Here is a tiny trained network, its code and every weight. The questions are about switching its units off for an input and a class, where a switched-off unit gives its printed mean instead of its output.

import numpy as np


def w(rows, s, z=0):
    codes = np.array(rows[::2]) - 128.0
    scale = np.full(codes.shape[1], s)
    scale[-1] = z or s
    return codes * scale


def norm(h):
    return h / np.sqrt((h * h).mean(-1, keepdims=True) + 1e-5)


def f(y):
    return y / 2 * (1 + np.tanh(0.7978845608 * (y + 0.044715 * y**3)))


def log_softmax(a):
    a = a - a.max(-1, keepdims=True)
    return a - np.log(np.exp(a).sum(-1, keepdims=True))


def net(x, mask):
    res = np.array(x, float).reshape(1, 2) / 4 @ E
    u = 0
    for l in range(3):
        y = f(norm(res) @ A[l][:, :-1].T + A[l][:, -1])
        res = res + np.where(mask[u : u + 6], y, B[l][:, -1]) @ B[l][:, :-1]
        u += 6
    return log_softmax(norm(res)[-1] @ U[:, :-1].T + U[:, -1])


A, B = {}, {}
E = w([
[123,251,146,14,140,171,167,56,52],'x0',
[110,123,137,56,207,33,40,143,117],'x1',
],0.011)
A[0] = w([
[124,115,126,91,173,91,101,146,133,46],'0.n1',
[115,57,141,183,159,52,76,130,139,81],'0.n2',
[147,86,123,223,109,149,127,135,143,3],'0.n3',
[126,139,147,142,134,104,113,123,125,51],'0.n4',
[130,90,132,252,81,140,149,136,135,149],'0.n5',
[143,84,106,119,138,117,110,153,128,226],'0.n6',
],0.024,0.0023)
B[0] = w([
[154,129,116,139,123,105,100,99,164,187],'0.n1',
[187,134,123,143,109,148,129,201,144,248],'0.n2',
[54,140,163,184,144,157,109,80,88,227],'0.n3',
[124,114,94,111,113,91,92,153,153,136],'0.n4',
[4,115,146,69,190,179,172,95,140,255],'0.n5',
[172,107,122,118,124,118,138,167,111,177],'0.n6',
],0.032,0.023)
A[1] = w([
[130,61,105,92,111,105,180,133,119,122],'1.n1',
[89,131,128,105,163,3,73,59,112,20],'1.n2',
[128,111,131,175,110,39,97,89,114,175],'1.n3',
[67,62,147,171,181,108,94,188,124,7],'1.n4',
[128,121,134,95,183,95,81,125,113,48],'1.n5',
[109,77,115,164,57,112,129,117,128,12],'1.n6',
],0.031,0.0019)
B[1] = w([
[150,93,159,136,146,134,126,122,167,126],'1.n1',
[141,112,180,116,97,7,167,3,30,239],'1.n2',
[62,141,131,95,207,194,118,150,172,177],'1.n3',
[68,97,153,140,130,89,134,27,83,253],'1.n4',
[126,171,125,56,96,112,147,71,128,173],'1.n5',
[119,211,176,97,112,122,146,135,174,124],'1.n6',
],0.022,0.015)
A[2] = w([
[108,152,106,179,121,241,169,97,81,189],'2.n1',
[85,100,170,189,144,204,174,165,125,214],'2.n2',
[124,87,138,155,142,140,116,164,110,39],'2.n3',
[159,128,103,157,115,75,127,123,131,115],'2.n4',
[108,81,117,129,153,132,100,159,96,30],'2.n5',
[4,101,164,143,151,135,160,96,122,254],'2.n6',
],0.034,0.0041)
B[2] = w([
[52,91,143,176,136,191,141,163,155,217],'2.n1',
[103,109,99,18,217,153,61,69,161,204],'2.n2',
[76,205,127,107,105,70,117,5,124,142],'2.n3',
[43,135,130,137,155,168,138,135,179,142],'2.n4',
[136,157,130,39,145,162,195,83,174,141],'2.n5',
[109,131,127,232,43,209,206,206,118,255],'2.n6',
],0.019,0.052)
U = w([
[166,174,116,28,182,103,66,84,172,102],'0',
[175,167,75,114,168,102,103,153,31,1],'1',
[145,181,161,108,90,45,181,47,26,132],'2',
[247,170,105,133,103,82,77,233,186,90],'3',
[55,141,138,149,138,195,162,140,101,198],'4',
],0.014,0.0057)

Each question gives the input, the list of numbers given to net, and the class t.
The units are the neurons (one row each of A and B). Each row of codes is followed by its name. A weight is (code - 128) times the scale printed after its matrix; where a second scale follows, it is the last column's (A, B and U).
mask holds one flag per neuron, layer by layer. A switched-off neuron (its flag False) gives its mean, the last column of its row in B, instead of its output. The means were averaged over made-up inputs and are rounded, as every weight is.
A unit's drop is (log p(t) with every unit on - log p(t) with that unit switched off) / (log p(t) with every unit on - log p(t) with every unit switched off).
The circuit of an input: a set's keep is (log p(t) with only the set's units on - log p(t) with every unit switched off) / (log p(t) with every unit on - log p(t) with every unit switched off). Starting from the 12 units with the biggest drops (on a tie, the unit counted first), units are removed one at a time, each time the one whose removal leaves the highest keep (on an exact tie, the one counted first), for as long as the keep stays at least 0.8.
circuit, biggest first: the units of the circuit, biggest drop first
k most important neurons: the k neurons with the biggest drops, biggest first
k most important neurons of layer l: the k neurons of layer l with the biggest drops, biggest first
drop of u: that unit's drop, to one decimal
input [5,1], class 2: 4 most important neurons of layer 0	[0.n2 0.n5 0.n3 0.n6]
input [-8,7], class 0: most important neuron	[0.n2]
input [-3,2], class 0: circuit, biggest first	[0.n2 0.n6 2.n6 2.n2]
input [6,5], class 2: 2 most important neurons	[0.n2 1.n2]
input [5,7], class 2: 2 most important neurons	[0.n2 1.n2]
input [-2,2], class 3: 2 most important neurons	[0.n2 0.n5]
input [8,4], class 2: 2 most important neurons	[0.n2 0.n5]
input [-7,5], class 0: 3 most important neurons	[0.n2 2.n6 0.n6]
input [3,8], class 2: 3 most important neurons	[0.n2 1.n2 2.n2]
input [-7,6], class 0: 2 most important neurons	[0.n2 2.n6]
input [6,4], class 2: 2 most important neurons of layer 0	[0.n2 0.n5]
input [3,4], class 2: drop of 1.n2	0.7
input [-4,3], class 0: drop of 2.n6	0.4
input [4,7], class 2: drop of 0.n6	0.0
